The rows lie along a hidden order. The number after each row says roughly how far along it the row is, from 0 to 12. A new part has a new order.
[-14   7 -14 -16  -6   9   2 -20   0 -16  -1   9  -1  -1 -20 -52 -10  28
   8  -9  -5 -26   4   7  -7  26  -1  10  -5   0  19   0   9   3] => 7
[-19  10  17  12  12  -2  -7  12  -2   6  -8   0  -1   4  26  17  -2 -10
  -2  19  -8   2  -7   0  -8   1  -2  18   6   5  10  11  -1   0] => 9
[-33  10  24  16  18  -6  -8  10 -10   8 -11   2  -1   3  29  42  -6  -4
  -5  32 -13 -18  -2   2 -11   6  -2  30  10   6  27  19   1   1] => 11
[ -3  -5 -22 -41  -7  15  15 -37  -5   6   8   9  32  -5 -22 -30  14  40
  -1 -26 -10 -38  -2  21   2  28   9   5 -16  -3  73   5  26   9] => 2
[ -4  -1  19   7   9  -5  -8   7   4   8  -5   1  -3   7  21  31   2 -28
  -4   2   0  18 -19  -1  -6  -7   2  15   1  10  -1  -6  -2  -1] => 6
[ 19 -25  42   8  16 -22  -9  -1   4  34 -10   7  -1  14  61  69  35 -38
  -6  -9  22  64 -53  -7  -5  -5  17  37   1  35  16 -30  -5   1] => 0
[-14   7  10   9  -4   1  -7   1  -1  -4  -3   2  -8   2   3  -6 -12  -1
   3  11  -7  -6   0  -2  -7   5  -5  16   9   8 -10   8   0   0] => 10
[ 18 -25  41  12   7 -16  -8  -6   6  29  -6   8  -7  14  48  46  31 -57
  -3 -14  18  48 -53  -8  -4   2  15  28   3  36  -1 -29  -3   1] => 0
[-10   0 -24  -9   1  -3   7  -7 -13 -19  -4   3   7  -8 -15 -52   5  52
   3   6   6 -24  15   6   2  14  -7  -1  -7  -5  27   8   1   0] => 10
[ -4   3  11   3 -10   4  -7  -6   8   0   0   5 -10   7   8   0 -10 -36
   4  -6  -4  10 -12  -4  -8   9   1  15   6  14 -16 -12   3   0] => 5
[-22  11  16  13   0  -3  -6   6 -13  -1  -7   1 -10  -2   4   1 -12 -13
   1  25  -7 -12  32   1  -7  13  -2  13  13   5   7  21  -3  -2] => 12
[-10   3 -19 -12  -3   2   6 -17 -12 -14  -3   7   1  -9 -17 -39  -3  58
   5   0   5 -33  15   7   0  22   1   3  -8  -7  34  16   3   1] => 10

[  7   4   2  -1 -52  12  -9 -13  -8   0  -5  -3  10  -1  48  -6   5   8
  -3  11   2   4 -10] => 8
[ -2  -9 -16  -8 -17  -5  -8 -13   6  -8   1  -9  -6  -5 -10  15   8  -3
  -4 -18  -8  -2  -7] => 4
[  9  17  12   5 -24  30  -6  -4 -13  -2  -2   0 -18   5  50 -13   3   4
  -2  26   6   7   6] => 4
[  6  19  14  -1 -50  28 -19 -15   0 -11   2   6 -26  -6  -4 -11  11  -6
  -8  12  -5   0  23] => 9
[  1  15  11  -2 -37  27 -14  -6   1   0   2   1 -19 -10  -5 -14  11  -5
  -8  12  -5   3   8] => 6
[ -6  -8  -5  -3  -6  -7  -9 -19   6  -9   2   4  -1  -6 -33  10   6  -5
  -5 -16  -9  -8  12] => 11
[ 12  -9 -19   3 -54   5 -10 -21 -12  -5  -8  -8   9   9  66   7   1  16
   1  13   5   5 -18] => 2
[-11 -10   1  -6  -4 -18  -3 -15  11  -2   1   1  18 -13 -48   4   7  -6
  -5 -16  -9  -9  -3] => 10
[  7  19  11   5 -33  37 -19 -11  -4 -19   3   8 -35  -1  -4  -7   7  -7
  -5  13  -3   0  37] => 10
[  9  -8 -11  10 -17  -5   0 -16 -14   0  -5   3  18  13  42   4  -8  13
   5   8   8  -2  -6] => 8
[ -6  14  32  -4 -33  11  -7   3   5  13   3   8  10 -14 -25 -21   9  -7
  -7   9  -1  -1   2] => 12
[ -4 -13 -17  -9 -21 -17  -2 -13   5   1  -3 -10  14  -4   2  10   5   5
  -2 -10  -5   0 -25] => 3
[ 19 -17 -44  13  -5   4  -8 -32 -18 -34  -5   0 -17  25  38  24 -10   8
   6  -7   2  -3  28] => 5
[ 13  -4 -15  13 -11   4   0 -15 -16  -8  -4   3   7  16  49   3  -9  14
   7  12   8   1  10] => 7
[  5  12  16   4 -38  10 -10 -11  -5   5   1   6   3  -3  21 -15   5   2
  -3  14   2   2   4] => 12
[  7  -9 -27   5   6   3  -1  -9  -6 -16  -3  -3 -17  11  17  19  -3   1
   4  -5  -1  -2  15] => 3
[  5  16   2  -9 -68  24 -21 -21   0 -11  -3  -8 -25  -9  24   0  15   2
 -10   9  -8   4  -4] => 3
[ 16 -14 -52   1 -46   4 -14 -36 -13 -33 -10 -14 -19  16  64  33   0  13
   2  -7  -5   0  -2] => 0
[  9 -16 -33  10  13  -2  -3 -21 -13 -21  -3   3  -7  19  13  20  -9   7
   5  -6   2  -5  26] => 8

Part 3:
[-21 -34  -1  61  24 -70  -5 -25  22   3  26  29   8 -20  16  18] => 12
[ 10 -22 -22   1  14 -26   0  20 -17 -38 -18 -19  21  74  26  29] => 11
[ 4 -3 28 39 -7 20 -3 10 -2 10  7  1 11 23 17  9] => 9
[  8 -42 -58 -43 -16   0  12  23   3 -43 -29  -8  12  39   7  15] => 2
[-12 -24 -22  -7  -4 -36   8 -16  31  12  14  28  -1 -46 -16  -3] => 0
[-18 -48   3   1  20 -75   7 -37  44  18   3  31   1 -42 -18  15] => 0
[-10 -48 -41 -26   1 -15   8  -2  22 -12 -11  10   8 -25  -8   5] => 1
[-13  -3  10  -1  14   3   3   0   3  13   6  -9   3 -13 -18  -4] => 5
[ 15 -37   8  25 -16  23  -3  13 -11 -10  -4  -3  13  33  30  18] => 9
[-14 -10   6   2  16 -32   3  -9  17  22  20   9  -1 -32 -20  -4] => 4
[ -7 -22 -10 -12  10   0   5  10   3  -3   0  -9   9   9  -8   1] => 5
[ -4 -27   3  16 -14   5   2   0  17  14   6  23   7 -15  10   3] => 4
[-16 -22   0  34  15 -30   0  -4   3   0  21   8   7  13  15   5] => 12
[-13   2  15  -5  35  -6   0  -5   0  21  13 -14   1  -6 -29  -8] => 5
[  2 -23   9  17   6  -1  -1   6  -5  -6  -2  -6  15  30  14  18] => 9
[  9 -34  -7  14 -19   3   1  11   7  -9  -8   7  10  32  25  15] => 6
[  8 -53 -22  13  -6 -24   0  -7   8 -30 -20   8  15  51  30  35] => 7
[-11 -22 -31  -9  -2 -37   7   4  21   7  25  22   4 -31  -4  -5] => 3
[-17  -3  56  68  12 -13  -7 -29  13  36  26  25  -3 -21   9   4] => 11
[  1 -33 -68 -77   0  17  14  39  -6 -40 -29 -34  12  24 -14  -5] => 0
[ -2 -27 -35 -43  -6  26   9  22   0 -19 -23 -16   8   2 -12  -8] => 1
[-11  -5  29  50   6  -9  -4  -9   4  13  17   9   7  10  13   6] => 11
[ -2 -20  32  32  18 -13  -5 -10  -8  -8 -12  -8  14  49  21  31] => 12
[ -8 -53 -35   9 -15 -23   6  -7  31  -6  -5  32   9 -15  12  10] => 3
[-16  14  52  30  30   4  -7 -14  -4  29  16 -10  -3 -13 -17  -6] => 9
[  5 -43  -6  -2   5  -8   1   0  -1 -25 -24  -7  14  44  18  27] => 7
[-16 -18   0  -3  42 -49   2 -12  12   2  12  -4   5 -13 -17   6] => 5
[  0 -47  -3  44  -2 -39  -1  -7  14  -3   7  25  18  32  35  29] => 10
[-15  -3   8 -37  24 -15   8  -4   9  17   7  -7  -4 -41 -37 -10] => 0

[  3 -12 -18  40   0  26  -3   3   7  -1  55  -5  60 -10 -40 -28  13  -1
 -18  -9 -14   3 -12  -5  -5 -15  42  12  -8  -1  17  10 -20  19  20  24
  -3  -1 -17 -18  -4   5] => 1
[  3 -11 -37  43  -1  35   0   1  11   3  65  -4  60  -7 -27 -35  16  -4
 -16  -6 -13   3 -10  -5  -6 -15  53  15  -3  -9  19  13 -20  24  20  17
   3   1 -16 -35  -3  17] => 0
[ 11   1  62 -73  -1 -65 -44  -1 -41 -24 -74   1 -60  30  23  45  -6   9
   9  -2   4   2   6  21   7  20 -46   5 -14  17 -15 -10  20 -39  -5  -6
  -7  18  11  38  -1 -32] => 9
[ -4 -11  25 -70  -2 -21   8   1 -24 -11 -62  10 -65  15  27  14 -23   3
  18   2  13 -11  11  20   3  16 -54 -15   5  24  -7 -12  12 -39 -19 -36
  -4   9  12  16   5  -9] => 11
[  4  -4  39 -76  -3 -41 -13  -1 -36  -8 -58   4 -60  18  28  31  -7   4
  14   1  10  -4  11  19   3  16 -55  -4  -3  17 -14 -10  10 -37 -11 -22
  -1  10   9  32   4 -19] => 9
[  1 -10  -1  -9  -5  -7   7   2 -12  -5  -1  -1   4  -1  -4 -15  10   1
  -1   1   4  -6   2   6  -1   0   2  -2  -1   8   2  -1  -5  -6   3  -7
  -1   4  -2 -15  -1  -1] => 5
[ -6 -13  34 -68   0 -27  12   4 -24 -16 -73  12 -65  20  28  22 -32   6
  20  -2  14 -13  13  22   5  13 -59 -15   2  24  -6 -16  10 -38 -22 -35
 -10   9  10  27   4 -15] => 12
[  4  -3  30 -39  -5 -26 -10  -1 -25  -7 -26   0 -43   5  11   8   6   1
   5   3   6  -1   6  13   2  12 -25   3  -1  10 -11  -2   7 -27  -3 -15
   4   6   6   7   1 -10] => 6
[  0  -6  11 -47  -8  26  10  -3 -25  -2 -34   2 -51   5  18  -1   4  -3
  14   7  12  -5  11  17   0  17 -39  -5   8   7 -11  -2   8 -32 -13 -33
  13   3   9   7   6   0] => 7
[ -1 -14   0  -1  -3  14  13   6  -5  -3  32  -2  23 -17 -18 -25  10   2
  -7  -2  -5  -7  -5   3  -2 -12  25  -3  -1   6  13   2 -16   1  12   2
  -7   1  -8 -39  -3   2] => 4
[  4  -8  20 -24  -3 -20  -9   3 -20  -9  -6  -1   0   2  -5  -1   7   4
  -2  -1   1  -4   0   8   1   1  -3   2  -5   9   1  -1  -2  -6   4  -1
  -2   5   1  -6  -2  -7] => 5
[  4  -4  54 -74   0 -37 -19   2 -35 -22 -69   7 -64  26  25  36 -19   8
  13   0  10  -6  11  19   5  18 -44  -4  -7  21 -14 -13  14 -43 -13 -21
  -9  16  10  33   1 -24] => 11
[  6  -1  26 -54  -5 -29 -15  -3 -28  -9 -27   1 -65  12  16  16   5   2
  10   4   9  -1   8  14   4  17 -46   2  -2   6 -12  -5   9 -29  -2 -12
   6   8   8  15   2 -14] => 7
[  6  -9 -18  43   0  22 -10   0   8  -1  67  -4  57  -9 -32 -24  17  -2
 -19  -9 -14   7 -12 -13  -7 -14  52  19  -8  -8  16  14 -20  26  19  26
   0   2 -17 -32  -3   4] => 0
[  0 -12 -33  45  -2  39   9   2   8   3  85  -4  53 -15 -29 -37  12  -3
 -15  -7 -11  -1 -12  -8  -6 -20  52   7  -2  -6  19  13 -29  21  16  18
   0  -3 -17 -37  -2  12] => 1
